Below are the code and all the weights of a small trained network. Each question names an input and a target symbol and asks about switching units off, where a switched-off unit gives its printed mean instead of its output.

import numpy as np


def w(rows, s, z=0):
    codes = np.array(rows[::2]) - 128.0
    scale = np.full(codes.shape[1], s)
    scale[-1] = z or s
    return codes * scale


def f(y):
    return y / 2 * (1 + np.tanh(0.7978845608 * (y + 0.044715 * y**3)))


def softmax(a):
    e = np.exp(a - a.max(-1, keepdims=True))
    return e / e.sum(-1, keepdims=True)


def log_softmax(a):
    a = a - a.max(-1, keepdims=True)
    return a - np.log(np.exp(a).sum(-1, keepdims=True))


def net(x, mask):
    ids = ['αβεηθλμτφψω'.index(c) for c in x.split()]
    T = len(ids)
    res = E[ids] + P[:T]
    u = 0
    for l in range(2):
        q, k, v = (res @ M[l].T for M in (Q, K, V))
        z = softmax(np.where(np.tri(T) > 0, q @ k.T / 3**0.5, -1e9)) @ v
        res = res + np.where(mask[u], z, O[l][:, -1]) @ O[l][:, :-1]
        u += 1
        y = f(res @ A[l][:, :-1].T + A[l][:, -1])
        res = res + np.where(mask[u : u + 8], y, B[l][:, -1]) @ B[l][:, :-1]
        u += 8
    return log_softmax(res[-1] @ U[:, :-1].T + U[:, -1])


Q, K, V, O, A, B = {}, {}, {}, {}, {}, {}
E = w([
[255,154,93],'α',
[153,237,103],'β',
[143,137,116],'ε',
[82,129,154],'η',
[79,29,125],'θ',
[103,124,76],'λ',
[141,133,116],'μ',
[37,110,70],'τ',
[54,161,153],'φ',
[137,64,189],'ψ',
[74,129,184],'ω',
],0.021)
P = w([
[253,172,115],'0',
[202,137,146],'1',
[188,150,139],'2',
[147,133,139],'3',
[128,131,124],'4',
[106,122,132],'5',
[90,118,124],'6',
[71,108,122],'7',
[65,98,118],'8',
[42,93,118],'9',
[80,88,127],'10',
[78,88,111],'11',
],0.0056)
Q[0] = w([
[101,178,150],'0.h0',
[165,85,126],'0.h0',
[103,2,212],'0.h0',
],0.0084)
K[0] = w([
[50,112,145],'0.h0',
[188,78,127],'0.h0',
[120,2,126],'0.h0',
],0.0095)
V[0] = w([
[191,150,254],'0.h0',
[32,135,152],'0.h0',
[128,17,205],'0.h0',
],0.0074)
O[0] = w([
[88,71,228,3],'0.h0',
[37,254,201,194],'0.h0',
[104,98,107,68],'0.h0',
],0.0075,0.0041)
A[0] = w([
[117,254,152,167],'0.n0',
[58,137,203,141],'0.n1',
[105,76,111,166],'0.n2',
[59,71,122,2],'0.n3',
[120,118,121,108],'0.n4',
[68,107,141,97],'0.n5',
[91,149,97,197],'0.n6',
[112,168,139,121],'0.n7',
],0.012,0.0047)
B[0] = w([
[167,253,216,255],'0.n0',
[74,166,134,204],'0.n1',
[101,12,102,162],'0.n2',
[232,142,33,159],'0.n3',
[78,121,89,128],'0.n4',
[159,17,84,177],'0.n5',
[120,225,99,237],'0.n6',
[140,171,105,161],'0.n7',
],0.0048,0.0085)
Q[1] = w([
[126,241,222],'1.h0',
[158,72,180],'1.h0',
[254,132,205],'1.h0',
],0.007)
K[1] = w([
[229,152,207],'1.h0',
[177,20,207],'1.h0',
[254,95,142],'1.h0',
],0.009)
V[1] = w([
[117,111,100],'1.h0',
[133,136,80],'1.h0',
[254,139,133],'1.h0',
],0.0095)
O[1] = w([
[254,149,195,15],'1.h0',
[238,69,124,252],'1.h0',
[102,121,81,100],'1.h0',
],0.0066,0.0021)
A[1] = w([
[85,126,106,253],'1.n0',
[112,173,226,212],'1.n1',
[58,64,181,125],'1.n2',
[144,96,252,181],'1.n3',
[102,21,74,240],'1.n4',
[93,134,147,145],'1.n5',
[82,123,121,221],'1.n6',
[118,143,53,230],'1.n7',
],0.013,0.0023)
B[1] = w([
[164,156,213,202],'1.n0',
[123,68,89,245],'1.n1',
[253,194,22,163],'1.n2',
[113,46,254,152],'1.n3',
[30,111,122,200],'1.n4',
[159,47,109,174],'1.n5',
[202,205,211,188],'1.n6',
[207,79,190,254],'1.n7',
],0.0076,0.0089)
U = w([
[213,81,109,168],'α',
[129,112,129,120],'β',
[128,101,104,71],'ε',
[108,106,113,32],'η',
[54,67,94,208],'θ',
[112,112,121,4],'λ',
[102,115,142,226],'μ',
[173,193,77,152],'τ',
[10,151,204,174],'φ',
[153,47,197,99],'ψ',
[122,102,102,71],'ω',
],0.011,0.0034)

Each question gives the input, a string of symbols that net reads in full, and the target symbol t.
The units are the heads (3 rows each of Q, K, V and O) and the neurons (one row each of A and B). Each row of codes is followed by its name. A weight is (code - 128) times the scale printed after its matrix; where a second scale follows, it is the last column's (O, A, B and U).
mask holds one flag per unit, layer by layer, with each layer's heads first. A switched-off unit (its flag False) gives its mean, the last column of its rows in O or B, instead of its output. The means were averaged over made-up inputs and are rounded, as every weight is.
A unit's drop is (log p(t) with every unit on - log p(t) with that unit switched off) / (log p(t) with every unit on - log p(t) with every unit switched off).
The circuit of an input: a set's keep is (log p(t) with only the set's units on - log p(t) with every unit switched off) / (log p(t) with every unit on - log p(t) with every unit switched off). Starting from the 12 units with the biggest drops (on a tie, the unit counted first), units are removed one at a time, each time the one whose removal leaves the highest keep (on an exact tie, the one counted first), for as long as the keep stays at least 0.8.
units of the circuit, in order: the units of the circuit, biggest drop first
top k neurons: the k neurons with the biggest drops, biggest first
top k neurons in layer l: the k neurons of layer l with the biggest drops, biggest first
drop when u is switched off: that unit's drop, to one decimal
input λ λ τ φ φ η λ, target φ: top 3 neurons -> [1.n2, 0.n0, 0.n3]
input τ λ τ τ τ ω τ ε λ, target τ: units of the circuit, in order -> [0.h0, 1.n4]
input τ φ φ τ, target φ: top 3 neurons in layer 1 -> [1.n2, 1.n0, 1.n1]
input β α α λ, target θ: units of the circuit, in order -> [0.h0, 1.n4, 0.n0, 0.n2]
input μ θ λ τ θ μ τ θ, target θ: units of the circuit, in order -> [1.n4, 0.n0]
input τ λ τ θ τ τ λ, target τ: units of the circuit, in order -> [0.h0, 1.n1]
input λ ψ ω ω β λ ω, target τ: top 2 neurons -> [1.n2, 0.n0]
input φ β ε ε ω λ φ β η, target τ: top 2 neurons in layer 1 -> [1.n2, 1.n6]
input μ λ η ω ω, target ψ: top 2 neurons in layer 0 -> [0.n0, 0.n6]
input θ τ τ β τ τ ε τ τ α τ, target τ: top neuron -> [0.n6]
input θ α λ τ τ, target α: top 2 neurons in layer 1 -> [1.n7, 1.n4]
input τ η η, target φ: top 3 neurons in layer 1 -> [1.n7, 1.n2, 1.n3]
input α μ λ, target θ: drop when 0.n0 is switched off -> 0.2
input τ ε τ τ λ λ τ τ μ, target τ: drop when 0.n4 is switched off -> 0.0
input ψ β θ, target θ: drop when 1.n4 is switched off -> 1.2
input λ α β ω, target τ: drop when 1.n3 is switched off -> 0.1
